Q:
array([[125, 120, 127, 121, 129],
       [130, 113, 125, 137, 130],
       [126, 152, 130, 128, 125]])
A: 127

Q:
array([[116, 142, 127, 114, 119],
       [127, 129, 137, 118, 155],
       [132, 120, 105, 112, 126]])
A: 126

Q: array([136, 127, 116, 152, 144, 130, 131])
A: 131

Q: array([127, 121, 119, 143, 106, 112, 133])
A: 121

Q:
array([[134, 144, 112, 150, 134, 100, 136],
       [150, 124, 123, 117, 111, 150, 144],
       [103, 144, 121, 134, 129, 106, 101]])
A: 129

Q:
array([[152, 110, 133, 145, 139],
       [149, 113, 110, 131, 126],
       [125, 125, 111, 137, 103]])
A: 126

Q:
array([[123, 128, 127, 118, 156, 130, 129],
       [130, 142, 131, 115, 142, 112, 127],
       [127, 136, 140, 118, 134, 127, 138]])
A: 129
---
[[151 119 113 143 153 115]
 [122 151 111 141 114 112]
 [137 119 136 116 116 110]] Answer: 119

[[128 134 133 147 128 140 124]
 [135 122 119 153 130 118 107]
 [149 132 129 150 112 143 112]] Answer: 132

[[131 144 113 105 137]
 [130 126 132 144 122]
 [131 118 133 126 127]] Answer: 118

[[131 120 128 118]
 [149 138 118 133]
 [120 127 120 139]] Answer: 127

[[134 128 130 131 146 114]
 [124 135 128 135 145 123]
 [106 152 109 139 141 146]] Answer: 152

[[110 151 108 124 126]
 [131 116 137 127 114]
 [128 127 128 128 128]] Answer: 127
---
[[120 135 128 130]
 [127 125 128 128]
 [128 116 150 114]] value 130

[[127 113 127 133 136 146]
 [152 150 144 119 110 154]
 [134 120 151 138 111 129]] value 151

[140 155 145 147] value 145

[155 122 141 118] value 122

[116 114 105 122 141] value 116

[104 141 134 153] value 134
---
[120 129 134 128 136 151] yields 151
[132 140 150 113] yields 113
[139 128 127 129 123 102] yields 102
[147 103 153 146 124 123 124] yields 124
[152 107 112 124] yields 124
[105 131 125 142] yields 142
[143 147 126 101 150 156] yields 156
[142 124 152 145 139] yields 139
[116 152 123 131] yields 131
[143 154 150 144 152 153] yields 153
---
[[135 105 140 135]
 [113 153 108 112]] result: 105

[149 125 114 127 116] result: 125

[[131 129 123 152 138 146]
 [151 111 130 134 101 146]
 [141 103 123 105 145 105]] result: 129

[128 136 147 102 124 132] result: 136

[150 121 130 125 140 119] result: 121

[[142 145 134 107 100]
 [149 128 139 138 132]] result: 145

[135 111 112 121 153] result: 111

[103 132 107 120 134] result: 132

[127 154 104 147] result: 154
---
128,135,150,150,120
100,132,109,122,118
yields 109

120,113,148,142,127,153 yields 142

128,153,130,125,138,126,149 yields 138

111,104,118,118,109,130,132
110,103,126,119,102,129,130
138,155,115,143,142,105,120
yields 142

104,154,123,143 yields 154

113,122,125,154,128 yields 125
---
[[132 129 136 128 123 129 128]
 [118 139 127 114 122 140 138]
 [131 124 129 105 120 143 137]] 128

[[110 135 144 122 136 131 112]
 [108 120 144 117 124 119 110]
 [129 132 152 127 138 130 136]] 112

[[106 133 108 120 130 123 107]
 [100 134 155 123 146 123 107]
 [103 141 120 106 114 129 105]] 107

[[128 128 149 128]
 [128 127 132 145]
 [128 147 131 130]] 128

[[139 114 132 143 108 139]
 [117 131 128 130 147 120]
 [134 142 128 120 131 150]] 139

[[137 112 119 132 109 119 112]
 [110 115 127 126 120 119 107]
 [135 137 129 136 125 103 128]] 112

[[137 127 104 133 109]
 [129 134 155 109 136]
 [108 123 114 123 137]] 109

[[134 132 117 104 125]
 [129 126 124 123 132]
 [129 128 126 134 121]] 125

[[118 127 111 120 126]
 [121 106 130 142 133]
 [126 126 127 122 134]] 126

[[132 132 133 148 131]
 [124 129 127 154 124]
 [143 135 141 135 139]] 131
---
[132 129 141 130 154 134 124] --> 130, 154

[[115 130 124 125 124 117 146]
 [129 112 129 124 116 121 130]
 [135 135 133 104 139 127 127]] --> 124, 146

[134 125 132 103 120] --> 132, 134

[128 116 133 139 110 153 128] --> 139, 153

[[132 125 127 128 127]
 [121 114 154 112 138]
 [112 152 112 113 143]] --> 154, 154

[117 139 107 150 120 134 113] --> 150, 150

[136 155 132 118 112] --> 132, 155
---
[[109 146 120 135 130 110]
 [151 102 151 122  98 131]] >> 151

[[130 127 125 132 126 116]
 [148 136 138 143 118 152]] >> 138

[[112  99 123 140 116  99]
 [112 114 135 107 126 142]] >> 135

[[124 121 125 121 119 132]
 [119 101 121 125 132 120]] >> 121

[[122 129 128 122 130 129]
 [135 124 128 155 123 139]] >> 128

[[142 128 110 127  98 106]
 [127 120 112 131 128 116]] >> 112

[[148 131 132 136 133  98]
 [145 139 126 142 119 100]] >> 126
---
[[138 131 133 117 126 127 118]
 [127 130 136 146 147 100 152]
 [122 120 129 138 140 124 126]] Out: 130

[[122 129 117 132 127 123 131]
 [143 142 120 152 126 121 121]] Out: 129

[[119 111 127 124 117]
 [121 101 125 130 135]] Out: 111

[[142 109 133 146 144]
 [117 106 119 135 130]
 [116 109 116 146 105]] Out: 106

[[145 120 129 129 134 142]
 [128 128 150 120 131 136]] Out: 120

[[133 138 122 117 126 141 128]
 [120 107 118 136 134 131 125]
 [135 145 128 113 123 114 125]] Out: 107

[[152 104 144 104 141 132]
 [100 139 104 138 131 103]] Out: 104

[[137 128 154 121 128 123]
 [137 151 124 129 132 123]] Out: 128
---
array([[149, 104, 123, 149, 146, 123],
       [122, 154, 130, 140, 112, 152]]): 140

array([[141, 121, 128, 118, 125, 138, 125],
       [113, 130, 102, 149, 118, 108, 153],
       [104, 129, 117, 137, 121, 150, 107]]): 121

array([122, 128, 114, 145, 120, 126, 105]): 120

array([123, 105, 124, 128]): 105

array([[118, 139, 117, 137],
       [138, 103, 142, 120]]): 103

array([126, 130, 129, 132, 150, 124]): 132
---
[124, 111, 105, 116] -> 105
[115, 106, 157, 150, 112] -> 157
[140, 100, 112, 154, 115, 116] -> 112
[103, 129, 122, 157, 141, 136] -> 122
[139, 103, 139, 140, 107, 147] -> 139
[137, 143, 128, 122, 127, 104] -> 128
---
Q:
[[129 136 125 126 130]
 [131 127 118 130 117]
 [108 146 144 107 143]]
A: 129

Q:
[[122 104 146 152]
 [107 148 142 154]
 [149 155 140 125]]
A: 122

Q:
[[134 137 134 130 145]
 [113 103 143 155 145]
 [121 125 153 122 126]]
A: 134

Q:
[[113 151 136 146 120 109 148]
 [120 121 124 134 132 131 111]
 [125 119 130 133 134 140 107]]
A: 113

Q:
[[130 120 120 140 144]
 [128 158 133 120 118]
 [137 139 147 144 116]]
A: 130

Q:
[[120 124 103 131 119]
 [122 124 105 134 123]
 [124 126 102 134 123]]
A: 120
---
[[138 133 116 122 136 120]
 [121 123 127 129 135 129]
 [143 138 105 111 134 126]]	136

[[114 127 131 145 124]
 [125 145 124 119 151]
 [145 132 137 105 152]]	145

[[122 123 135 130 133 122 121]
 [125 106 135 130 136 117 126]
 [146 142 135 122 113 145 113]]	122

[[123 115 128 129 133]
 [116 106 137 118 131]
 [112 124 128 120 123]]	129

[[128 122 146 136 130 118 133]
 [119 129 123 116 141 139 120]
 [125 150 132 119 121 118 131]]	118

[[142 131 136 138 138 134 136]
 [149 128 140 146 131 121 125]
 [136 126 137 136 115 126 131]]	134
---
Q: [107 109 125 144 123 139]
A: 109

Q: [154 106 117 123 114 108]
A: 108

Q:
[[130 118 134 124 149 118]
 [132 120 128 139 116 128]
 [127 157 108 126 156 123]]
A: 116

Q: [120 128 125 151 145 122]
A: 122

Q: [146 156 124 116]
A: 124

Q: [123 147 138 150 124 114 115]
A: 115

Q: [141 140 119 125 153 134]
A: 125

Q:
[[153 131 125 153]
 [122 146 115 143]]
A: 122
